Below are the code and all the weights of a small trained network. Each question names an input and a target symbol and asks about switching units off, where a switched-off unit gives its printed mean instead of its output.

import numpy as np


def w(rows, s, z=0):
    codes = np.array(rows[::2]) - 128.0
    scale = np.full(codes.shape[1], s)
    scale[-1] = z or s
    return codes * scale


def norm(h):
    return h / np.sqrt((h * h).mean(-1, keepdims=True) + 1e-5)


def f(y):
    return y / 2 * (1 + np.tanh(0.7978845608 * (y + 0.044715 * y**3)))


def softmax(a):
    e = np.exp(a - a.max(-1, keepdims=True))
    return e / e.sum(-1, keepdims=True)


def log_softmax(a):
    a = a - a.max(-1, keepdims=True)
    return a - np.log(np.exp(a).sum(-1, keepdims=True))


def net(x, mask):
    ids = ['βγδεθλμξπστψω'.index(c) for c in x.split()]
    T = len(ids)
    res = E[ids] + P[:T]
    u = 0
    for l in range(2):
        q, k, v = (norm(res) @ M[l].T for M in (Q, K, V))
        z = softmax(np.where(np.tri(T) > 0, q @ k.T / 3**0.5, -1e9)) @ v
        res = res + np.where(mask[u], z, O[l][:, -1]) @ O[l][:, :-1]
        u += 1
        y = f(norm(res) @ A[l][:, :-1].T + A[l][:, -1])
        res = res + np.where(mask[u : u + 8], y, B[l][:, -1]) @ B[l][:, :-1]
        u += 8
    return log_softmax(norm(res)[-1] @ U[:, :-1].T + U[:, -1])


Q, K, V, O, A, B = {}, {}, {}, {}, {}, {}
E = w([
[136,148,68,101],'β',
[138,134,176,136],'γ',
[156,139,171,175],'δ',
[153,65,52,242],'ε',
[203,134,180,43],'θ',
[133,147,79,78],'λ',
[234,197,169,203],'μ',
[193,158,167,145],'ξ',
[108,215,204,167],'π',
[126,109,171,157],'σ',
[112,116,209,180],'τ',
[141,146,187,78],'ψ',
[3,131,164,43],'ω',
],0.018)
P = w([
[42,218,59,186],'0',
[111,97,132,150],'1',
[158,250,144,106],'2',
[109,96,134,152],'3',
[154,249,147,102],'4',
[108,97,133,152],'5',
[159,249,142,102],'6',
[108,97,133,153],'7',
[160,248,142,101],'8',
[107,97,132,154],'9',
[159,251,141,98],'10',
[108,98,133,154],'11',
[155,250,144,100],'12',
[108,98,129,155],'13',
],0.012)
Q[0] = w([
[163,160,107,154],'L0H1',
[132,67,180,130],'L0H1',
[42,254,123,211],'L0H1',
],0.029)
K[0] = w([
[155,179,113,131],'L0H1',
[165,65,220,140],'L0H1',
[4,216,98,241],'L0H1',
],0.023)
V[0] = w([
[212,124,75,209],'L0H1',
[102,100,120,136],'L0H1',
[255,210,62,144],'L0H1',
],0.0067)
O[0] = w([
[108,129,107,199,13],'L0H1',
[94,126,153,130,114],'L0H1',
[201,125,2,175,6],'L0H1',
],0.0078,0.0014)
A[0] = w([
[101,169,124,118,151],'L0N1',
[49,133,59,115,47],'L0N2',
[155,80,103,184,43],'L0N3',
[89,91,122,193,33],'L0N4',
[160,45,182,208,90],'L0N5',
[125,160,85,89,1],'L0N6',
[105,150,115,170,70],'L0N7',
[89,7,113,101,227],'L0N8',
],0.021,0.0029)
B[0] = w([
[174,144,119,138,213],'L0N1',
[168,113,117,74,187],'L0N2',
[165,132,139,81,168],'L0N3',
[71,91,185,150,171],'L0N4',
[152,250,107,162,255],'L0N5',
[117,113,174,164,161],'L0N6',
[119,99,155,145,159],'L0N7',
[74,27,8,103,195],'L0N8',
],0.024,0.006)
Q[1] = w([
[10,62,163,126],'L1H1',
[215,62,155,86],'L1H1',
[108,67,6,170],'L1H1',
],0.023)
K[1] = w([
[66,167,139,48],'L1H1',
[165,56,147,100],'L1H1',
[141,153,2,83],'L1H1',
],0.028)
V[1] = w([
[43,102,129,195],'L1H1',
[166,71,4,245],'L1H1',
[76,249,28,156],'L1H1',
],0.014)
O[1] = w([
[95,57,83,215,130],'L1H1',
[231,67,6,202,4],'L1H1',
[42,229,32,205,141],'L1H1',
],0.012,0.0012)
A[1] = w([
[76,180,13,119,112],'L1N1',
[162,70,125,45,111],'L1N2',
[87,108,73,164,175],'L1N3',
[66,133,183,117,184],'L1N4',
[144,82,39,116,132],'L1N5',
[106,98,71,14,92],'L1N6',
[4,59,85,129,3],'L1N7',
[144,214,126,91,83],'L1N8',
],0.021,0.0059)
B[1] = w([
[211,70,251,77,254],'L1N1',
[77,119,112,156,241],'L1N2',
[88,161,94,65,203],'L1N3',
[70,174,87,168,215],'L1N4',
[63,184,111,168,206],'L1N5',
[196,106,161,200,212],'L1N6',
[167,73,58,53,176],'L1N7',
[201,72,78,83,236],'L1N8',
],0.026,0.0084)
U = w([
[107,174,66,27,81],'β',
[43,205,126,210,138],'γ',
[142,40,96,84,200],'δ',
[176,117,175,81,84],'ε',
[27,111,212,166,215],'θ',
[194,126,107,129,143],'λ',
[186,127,147,159,177],'μ',
[75,209,180,65,145],'ξ',
[119,48,230,130,63],'π',
[136,170,33,191,72],'σ',
[98,97,91,249,161],'τ',
[182,202,154,195,106],'ψ',
[163,30,172,251,4],'ω',
],0.019,0.0041)

Each question gives the input, a string of symbols that net reads in full, and the target symbol t.
The units are the heads (3 rows each of Q, K, V and O) and the neurons (one row each of A and B). Each row of codes is followed by its name. A weight is (code - 128) times the scale printed after its matrix; where a second scale follows, it is the last column's (O, A, B and U).
mask holds one flag per unit, layer by layer, with each layer's heads first. A switched-off unit (its flag False) gives its mean, the last column of its rows in O or B, instead of its output. The means were averaged over made-up inputs and are rounded, as every weight is.
A unit's drop is (log p(t) with every unit on - log p(t) with that unit switched off) / (log p(t) with every unit on - log p(t) with every unit switched off).
The circuit of an input: a set's keep is (log p(t) with only the set's units on - log p(t) with every unit switched off) / (log p(t) with every unit on - log p(t) with every unit switched off). Starting from the 12 units with the biggest drops (on a tie, the unit counted first), units are removed one at a time, each time the one whose removal leaves the highest keep (on an exact tie, the one counted first), for as long as the keep stays at least 0.8.
circuit, biggest first: the units of the circuit, biggest drop first
top k neurons: the k neurons with the biggest drops, biggest first
k most important neurons of layer l: the k neurons of layer l with the biggest drops, biggest first
input σ σ ω δ σ ω γ σ ω γ τ ω μ, target θ: top 2 neurons -> [L0N5, L0N8]
input δ σ μ, target ω: circuit, biggest first -> [L0N7, L1H1, L0N5]
input λ ψ δ θ ω ω θ, target δ: circuit, biggest first -> [L1N8]
input δ ψ ξ γ π ψ ω ξ δ, target ω: top 2 neurons -> [L0N7, L0N8]
input δ ε σ λ σ σ π γ ψ γ θ π θ, target ω: top 3 neurons -> [L0N7, L0N8, L0N4]
input ψ δ π δ δ σ δ ω σ σ σ δ μ, target β: 3 most important neurons of layer 0 -> [L0N8, L0N5, L0N1]
input μ ω τ ω ψ ψ σ β σ, target ψ: 4 most important neurons of layer 1 -> [L1N5, L1N1, L1N8, L1N7]
input γ ε β ω λ δ ψ δ δ θ π σ ψ, target π: circuit, biggest first -> [L0N5, L0N7, L1H1, L0N8]
input ξ θ δ λ τ ω γ μ ω σ μ ω λ, target σ: top 3 neurons -> [L0N5, L0N7, L1N5]
input ε λ ψ γ γ δ τ τ λ λ, target τ: top 3 neurons -> [L0N2, L0N8, L1N5]
input ξ β τ ε τ γ ω, target σ: circuit, biggest first -> [L0H1, L1H1]
input ω μ ψ β ω ω ξ τ ω λ μ θ, target π: circuit, biggest first -> [L1H1, L0N5, L1N2]
input ω ε μ, target ξ: circuit, biggest first -> [L1H1, L0H1, L0N5]
input ψ π ω δ ε, target β: circuit, biggest first -> [L1N6]
input β ω ψ ω θ ξ τ β, target ω: circuit, biggest first -> [L1N6, L0N5]
input σ ω λ μ ξ, target θ: circuit, biggest first -> [L0N5, L1H1, L0N8, L1N8]
input ψ ε δ ω π, target β: 3 most important neurons of layer 1 -> [L1N8, L1N1, L1N6]
input τ δ θ ε γ ξ π σ ε σ ω, target γ: top 3 neurons -> [L0N8, L1N4, L0N5]
input δ ε ω ω θ σ ω ψ θ θ γ, target ω: 4 most important neurons of layer 0 -> [L0N7, L0N8, L0N4, L0N5]
input π τ ψ ε, target σ: top 2 neurons -> [L0N8, L1N5]
input π ψ ω, target ε: circuit, biggest first -> [L1N1]
input μ δ ω σ δ ω ω τ θ δ σ, target ψ: top 3 neurons -> [L0N8, L0N4, L0N5]
input τ ω λ σ π ω δ ω θ ω δ τ ω, target γ: top 3 neurons -> [L0N8, L0N5, L1N4]
